Here is a tiny trained network, its code and every weight. The questions are about switching its units off for an input and a class, where a switched-off unit gives its printed mean instead of its output.

import numpy as np


def w(rows, s, z=0):
    codes = np.array(rows[::2]) - 128.0
    scale = np.full(codes.shape[1], s)
    scale[-1] = z or s
    return codes * scale


def f(y):
    return y / 2 * (1 + np.tanh(0.7978845608 * (y + 0.044715 * y**3)))


def log_softmax(a):
    a = a - a.max(-1, keepdims=True)
    return a - np.log(np.exp(a).sum(-1, keepdims=True))


def net(x, mask):
    res = np.array(x, float).reshape(1, 4) / 4 @ E
    y = f(res @ A[0][:, :-1].T + A[0][:, -1])
    res = res + np.where(mask, y, B[0][:, -1]) @ B[0][:, :-1]
    return log_softmax(res[-1] @ U[:, :-1].T + U[:, -1])


A, B = {}, {}
E = w([
[154,3,204,223,175,105,61,105,107],'x0',
[93,19,119,91,4,125,222,140,122],'x1',
[119,117,128,90,144,125,100,142,138],'x2',
[215,129,149,152,143,54,177,191,243],'x3',
],0.013)
A[0] = w([
[153,121,167,165,182,98,74,82,114,93],'N0',
[124,71,114,156,142,100,126,105,106,142],'N1',
[158,108,129,107,122,111,186,174,171,94],'N2',
[140,229,92,120,153,149,121,113,152,170],'N3',
[160,142,142,139,97,106,167,137,180,119],'N4',
[153,156,151,118,113,74,160,170,150,106],'N5',
[119,60,183,136,98,93,111,128,100,93],'N6',
[147,250,55,98,143,151,119,140,137,198],'N7',
[184,102,158,189,189,85,89,163,163,100],'N8',
[106,133,156,90,143,110,100,138,72,134],'N9',
[73,144,88,86,65,159,147,124,86,188],'N10',
[194,163,146,177,166,83,90,172,148,103],'N11',
[101,113,128,109,172,153,121,97,77,214],'N12',
[182,134,169,131,150,52,176,149,210,148],'N13',
[142,164,116,96,113,109,140,138,178,108],'N14',
[125,223,122,151,160,126,84,133,125,199],'N15',
[84,89,83,94,94,178,153,137,70,155],'N16',
[134,127,137,161,153,191,76,87,68,181],'N17',
[122,8,127,158,94,118,127,130,128,1],'N18',
[162,119,114,129,130,90,155,149,212,144],'N19',
[215,120,158,151,164,67,145,173,183,115],'N20',
[115,132,52,67,53,155,179,169,151,101],'N21',
],0.015,0.0087)
B[0] = w([
[98,177,95,93,136,106,106,116,50,218],'N0',
[137,119,155,125,167,133,91,98,150,183],'N1',
[125,125,70,169,186,90,169,186,120,194],'N2',
[142,92,175,180,151,141,101,145,220,218],'N3',
[125,123,90,114,157,105,115,156,137,190],'N4',
[125,49,110,149,161,87,151,157,111,188],'N5',
[149,99,186,154,147,175,85,127,181,194],'N6',
[180,79,191,136,113,170,140,116,222,248],'N7',
[33,155,97,89,79,111,89,93,138,243],'N8',
[139,124,134,136,145,157,126,104,124,168],'N9',
[149,181,135,91,33,125,159,79,109,234],'N10',
[7,148,101,76,93,102,87,116,138,224],'N11',
[139,146,153,148,143,170,150,84,95,208],'N12',
[63,78,98,127,94,83,139,155,165,252],'N13',
[157,115,101,164,144,114,157,140,131,181],'N14',
[154,131,222,176,152,155,111,152,142,227],'N15',
[138,168,122,87,74,122,171,74,161,222],'N16',
[147,159,152,104,177,160,95,108,64,234],'N17',
[199,92,215,182,138,188,122,170,242,200],'N18',
[130,105,75,164,147,65,145,159,139,217],'N19',
[47,144,89,110,91,129,100,126,179,248],'N20',
[104,165,50,96,118,79,170,128,53,232],'N21',
],0.013,0.022)
U = w([
[203,143,207,133,140,195,121,76,140,254],'0',
[85,181,105,86,74,118,124,71,118,121],'1',
[129,86,149,156,146,123,116,155,199,79],'2',
[154,118,77,129,149,84,175,163,78,13],'3',
[118,168,160,128,229,154,72,86,2,124],'4',
],0.014,0.0037)

Each question gives the input, the list of numbers given to net, and the class t.
The units are the neurons (one row each of A and B). Each row of codes is followed by its name. A weight is (code - 128) times the scale printed after its matrix; where a second scale follows, it is the last column's (A, B and U).
mask holds one flag per neuron, in row order. A switched-off neuron (its flag False) gives its mean, the last column of its row in B, instead of its output. The means were averaged over made-up inputs and are rounded, as every weight is.
A unit's drop is (log p(t) with every unit on - log p(t) with that unit switched off) / (log p(t) with every unit on - log p(t) with every unit switched off).
k most important neurons: the k neurons with the biggest drops, biggest first
drop when u is switched off: that unit's drop, to one decimal
input [0,-2,0,1], class 2: most important neuron : [N10]
input [7,0,1,3], class 1: 2 most important neurons : [N8; N0]
input [1,-5,8,7], class 1: 4 most important neurons : [N8; N11; N20; N18]
input [0,3,3,3], class 3: 2 most important neurons : [N7; N3]
input [2,-8,-3,1], class 1: 2 most important neurons : [N11; N8]
input [6,-6,2,1], class 1: 2 most important neurons : [N8; N11]
input [-8,1,8,1], class 3: 2 most important neurons : [N21; N18]
input [0,-6,-8,1], class 2: 4 most important neurons : [N3; N15; N10; N21]
input [7,-6,0,1], class 1: drop when N20 is switched off : 0.2
input [5,-2,3,1], class 1: drop when N8 is switched off : 0.2
input [2,0,7,8], class 1: drop when N11 is switched off : 0.5
input [-1,3,-6,1], class 3: drop when N8 is switched off : 0.2
